Pegi: [ 95 129 168  88 144  93 129]
foso: [108 115 182 101 176 105 105]
rozu: [152 152  90 158 102 154 153]
key -> tag
[100] -> k_617
[158] -> k_764
[101] -> k_133
[182] -> k_672
[108] -> k_342
[109] -> k_766
[88] -> k_567
join foso 3:  : k_133
[ 95 129 168  88 144  93 129] : Pegi

rop: [133 130 115 124 124 130 122 128 146 135]
viras: [104 103 110  98 102 100 104 101 137  96]
poro: [133 131 112 126 121 131 111 133 135 140]
zular: [166 160 172 175 177 170 180 163 102 165]
mazi: [122 117 133 135 137 129 133 124 125 126]
Fizug: [134 141 124 131 124 134 121 140 121 140]
bamus: [108 127 109  96  99 103 103 114 138 109]
Lisez: [138 130 129 137 138 139 132 134 133 139]
Litam: [157 176 150 154 138 154 150 169 100 160]
Tedel: [129 130 131 138 129 133 125 136 109 134]
Nek: [115 124 117 104 107 108 113 115 134 109]
silam: [ 94  90  88  88  91  94  84  91 160  94]
key -> tag
[95] -> k_997
[134] -> k_159
[135] -> k_498
[84] -> k_795
[94] -> k_70
[83] -> k_620
join silam 0:  : k_70
[ 94  90  88  88  91  94  84  91 160  94] : silam
[129 130 131 138 129 133 125 136 109 134] : Tedel
[108 127 109  96  99 103 103 114 138 109] : bamus
[122 117 133 135 137 129 133 124 125 126] : mazi

sisu: [128 148 123 144 114 137 120 108 133 118 161 126 116 143 132 136 121 112
 120 126 129 145 132 152 133 154 131 138 136 144 126 142 118 128 104 133
 134 115 110 114 134 145 124]
lotup: [128 137 122 124 109 113 124 105 123 133 145 126 106 147 148 148 126 131
 131 132 125 154 138 125 135 141 136 121 141 122 123 138 126 149  82 136
 146 134 115 131 134 146 122]
bez: [128 130 122 135 111 127 120 107 128 145 160 129 110 141 143 135 140 130
 126 132 131 145 137 130 122 153 133 131 137 119 125 145 125 128  95 141
 131 115 114 113 123 148 117]
mabi: [128 148 123 144 114 137 120 108 133 151 161 126 116 143 132 136 140 112
 120 126 129 145 132 152 133 154 131 138 136 107 126 142 118 128 104 133
 134 115 110 114 125 145 124]
tags:
[94] -> k_647
[104] -> k_71
[96] -> k_633
[103] -> k_693
[133] -> k_805
[95] -> k_828
[132] -> k_317
join bez 34:  : k_828
[128 148 123 144 114 137 120 108 133 118 161 126 116 143 132 136 121 112
 120 126 129 145 132 152 133 154 131 138 136 144 126 142 118 128 104 133
 134 115 110 114 134 145 124] : sisu
[128 137 122 124 109 113 124 105 123 133 145 126 106 147 148 148 126 131
 131 132 125 154 138 125 135 141 136 121 141 122 123 138 126 149  82 136
 146 134 115 131 134 146 122] : lotup

Penaz: [ 87  89  87  85  78 174 166  88]
meda: [155 126 130 111 127 113 138 109]
dubis: [118 132 140 111 116 149 149 107]
seb: [143 119 151 111 115 138 142  93]
Zapi: [152 103 122 146 102 137 126  94]
kir: [127  96 123 134  99 122 151 103]
getum: [107 136 107 143 127 162 132 155]
key -> tag
[122] -> k_53
[138] -> k_258
[162] -> k_673
[113] -> k_388
[149] -> k_930
[137] -> k_662
join Zapi 5:  : k_662
[152 103 122 146 102 137 126  94] : Zapi
[118 132 140 111 116 149 149 107] : dubis
[127  96 123 134  99 122 151 103] : kir
[155 126 130 111 127 113 138 109] : meda

zutos: [ 99 150  85  93]
tak: [112 130 132 158]
Guv: [166 133 121 114]
tada: [166  88 129 158]
Gake: [112 130 132 129]
sivag: [110 171 116 156]
rigol: [ 99 150 106 150]
tags:
[99] -> k_35
[112] -> k_161
[113] -> k_871
[111] -> k_791
join tak 0:  : k_161
[ 99 150  85  93] : zutos
[166  88 129 158] : tada

tivug: [134 139 114 108 129 144 135 122 126 142 125 116 116 141 109 121 147 154
 110 100 122 134  96 120 123 121 131 117 119 128 120 129 144 129]
Rofi: [115 125 112 135 134 115 142 145 127 129 146 114 110 125 146 130  93 145
 143 142 129 136 134 107 119 120 119 123 120 107 139 115 141 120]
dogi: [132 142 111 114 136 136 143 134 119 142 136 110  96 129 104 122 128 158
 121 113 126 137 105 125 121 118 130 120 119 128 119 130 137 131]
luvar: [115 125 112 137 134 115 142 145 127 129 137 114 110 125 146 130  93 145
 143 142 129 136 134 107 119 120 119 123 120 107 139 115 180 120]
turub: [132 142 111 114 136 136 143 134 119 142 136 110  96 129 104 122 128 158
 121 113 126 137 105 125 127 129 132 119 121 123 124 124 158 125]
Pari: [125 137 110 126 140 124 146 143 119 135 143 106  91 127 118 126 105 153
 135 128 127 140 121 122 125 127 130 117 120 112 130 117 155 124]
gida: [134 139 114 108 129 144 135 122 126 142 125 116 116 141 109 121 147 154
 110 100 122 134  96 120 123 121 131 120 119 128 120 129 144 129]
key -> tag
[130] -> k_131
[129] -> k_851
[115] -> k_410
[118] -> k_927
join dogi 31:  : k_131
[132 142 111 114 136 136 143 134 119 142 136 110  96 129 104 122 128 158
 121 113 126 137 105 125 121 118 130 120 119 128 119 130 137 131] : dogi
[115 125 112 137 134 115 142 145 127 129 137 114 110 125 146 130  93 145
 143 142 129 136 134 107 119 120 119 123 120 107 139 115 180 120] : luvar
[134 139 114 108 129 144 135 122 126 142 125 116 116 141 109 121 147 154
 110 100 122 134  96 120 123 121 131 117 119 128 120 129 144 129] : tivug

Rig: [160 131 151 126  95  84 173 170]
luri: [170 135 168 124  91 108 165 171]
domir: [163 100 162 137 102  78 176 169]
tid: [172 117 174 108  93 127 167 168]
nuno: [ 86 148  95 168 113 146 102 101]
tags:
[170] -> k_743
[160] -> k_916
[172] -> k_521
[93] -> k_24
[86] -> k_223
join tid 0:  : k_521
[160 131 151 126  95  84 173 170] : Rig
[163 100 162 137 102  78 176 169] : domir

zivin: [126 151 136 127 134 129 139 149 114 153 109 105 128 131 115 137 151 150
 144 147 141]
rab: [128 153 135 127 141 136 139 155 112 150 110 112 121 126 116 134 151 154
 143 146 141]
dapon: [126 146 133 127 141 129 137 155 114 150 109 112 127 131 110 138 149 152
 143 149 147]
fove: [101 176 141 107 162 170 130 147  89 180 100 126 128 128 104 148 157 150
 155 153 145]
Pirur: [126 153 135 127 139 132 139 156 112 153 113 119 126 130 112 134 150 158
 148 152 149]
Fiza: [123 155 139 129 139 136 139 152 110 153 110 113 124 127 115 136 154 159
 149 152 143]
dif: [128 153 135 127 141 136 139 155 112 150 110 112 121 128 104 148 157 150
 155 156 124]
key -> tag
[112] -> k_62
[126] -> k_138
[111] -> k_21
[101] -> k_75
[127] -> k_546
join fove 11:  : k_138
[126 153 135 127 139 132 139 156 112 153 113 119 126 130 112 134 150 158
 148 152 149] : Pirur
[126 146 133 127 141 129 137 155 114 150 109 112 127 131 110 138 149 152
 143 149 147] : dapon

tofi: [110 109 140 135 114 147  96 114  71 118 161 126 136 129 131 171 122 147
 107 124 103 124 150 104 116 146 118 110 140 125 137 141  98 128 116 123
 135 109 130 109 149 142 163 118 147 107 120]
sez: [120 128 118 134 134 119 125  97 105 136 115 109  89 115 150 128 161 112
 125 114 128 128 125 130 136  99 145 127 133 104 185 127 120 116 143 110
 120  98 127 155 125 157 116 113 138 124 152]
paz: [110 109 140 135 114 147  96 114  71 118 161 126 136 129 131 171 122 147
 107 124 103 124 150 104 116 146 118 110 140 125 137 141  98 128 116 123
 135 146 133  93 124  99 133 124 126 103 107]
Table of tags by key:
[123] -> k_205
[115] -> k_849
[133] -> k_82
[132] -> k_60
[128] -> k_863
[127] -> k_350
[116] -> k_658
[134] -> k_859
join paz 38:  : k_82
[110 109 140 135 114 147  96 114  71 118 161 126 136 129 131 171 122 147
 107 124 103 124 150 104 116 146 118 110 140 125 137 141  98 128 116 123
 135 146 133  93 124  99 133 124 126 103 107] : paz
[120 128 118 134 134 119 125  97 105 136 115 109  89 115 150 128 161 112
 125 114 128 128 125 130 136  99 145 127 133 104 185 127 120 116 143 110
 120  98 127 155 125 157 116 113 138 124 152] : sez
[110 109 140 135 114 147  96 114  71 118 161 126 136 129 131 171 122 147
 107 124 103 124 150 104 116 146 118 110 140 125 137 141  98 128 116 123
 135 109 130 109 149 142 163 118 147 107 120] : tofi

zigiz: [167 168  89 154 129  87 156  97 112  92 127 120 127 172 134 113 131 177
  99 165 130 161 168 166]
lufir: [151 114 129 163 160  91 137 131 110 140 155 154 155 119 162  99 147 120
 122 108 144 148 132 148]
dorer: [ 90  87 101 154 165 142 163 112 127 117 170 174 171 104 161 105  93 121
  92 116 166  86  93  92]
Table of tags by key:
[149] -> k_51
[165] -> k_989
[148] -> k_464
[167] -> k_455
[166] -> k_592
[120] -> k_328
[121] -> k_884
join zigiz 23:  : k_592
[151 114 129 163 160  91 137 131 110 140 155 154 155 119 162  99 147 120
 122 108 144 148 132 148] : lufir
[167 168  89 154 129  87 156  97 112  92 127 120 127 172 134 113 131 177
  99 165 130 161 168 166] : zigiz

Sidob: [120 124 109 121 127 142 116 144 136 123 136 124 144 132 126 121 117 129
 138 145 121 119 131 124 130 123 134 123]
fum: [126 124 115 122 126 139 122 136 131 128 127 130 140 134 132 126 122 132
 134 133 122 126 126 120 131 126 129 125]
pav: [124 126 127 120 125 126 122 138 131 125 133 128 133 128 128 130 127 123
 130 171 120 124 127 130 126 130 135 128]
pegev: [131 117 120 119 129 132 118 130 129 128 133 138 143 131 133 126 121 125
 135 162 119 130 123 121 129 130 128 128]
gigor: [121 113 100 114 127 151 109 148 136 125 136 128 154 136 129 118 113 135
 144 120 114 121 128 115 131 123 131 122]
geto: [129 118 120 117 126 133 118 135 130 127 134 135 142 130 133 127 122 123
 134 168 117 127 123 122 129 130 132 130]
Kaz: [126 126 116 112 125 129 120 137 126 125 134 140 144 131 136 127 119 123
 131 171 112 127 125 124 128 128 133 129]
key -> tag
[125] -> k_43
[127] -> k_829
[126] -> k_224
[128] -> k_973
[138] -> k_267
[129] -> k_898
[139] -> k_908
join gigor 11:  : k_973
[121 113 100 114 127 151 109 148 136 125 136 128 154 136 129 118 113 135
 144 120 114 121 128 115 131 123 131 122] : gigor
[126 126 116 112 125 129 120 137 126 125 134 140 144 131 136 127 119 123
 131 171 112 127 125 124 128 128 133 129] : Kaz
[124 126 127 120 125 126 122 138 131 125 133 128 133 128 128 130 127 123
 130 171 120 124 127 130 126 130 135 128] : pav

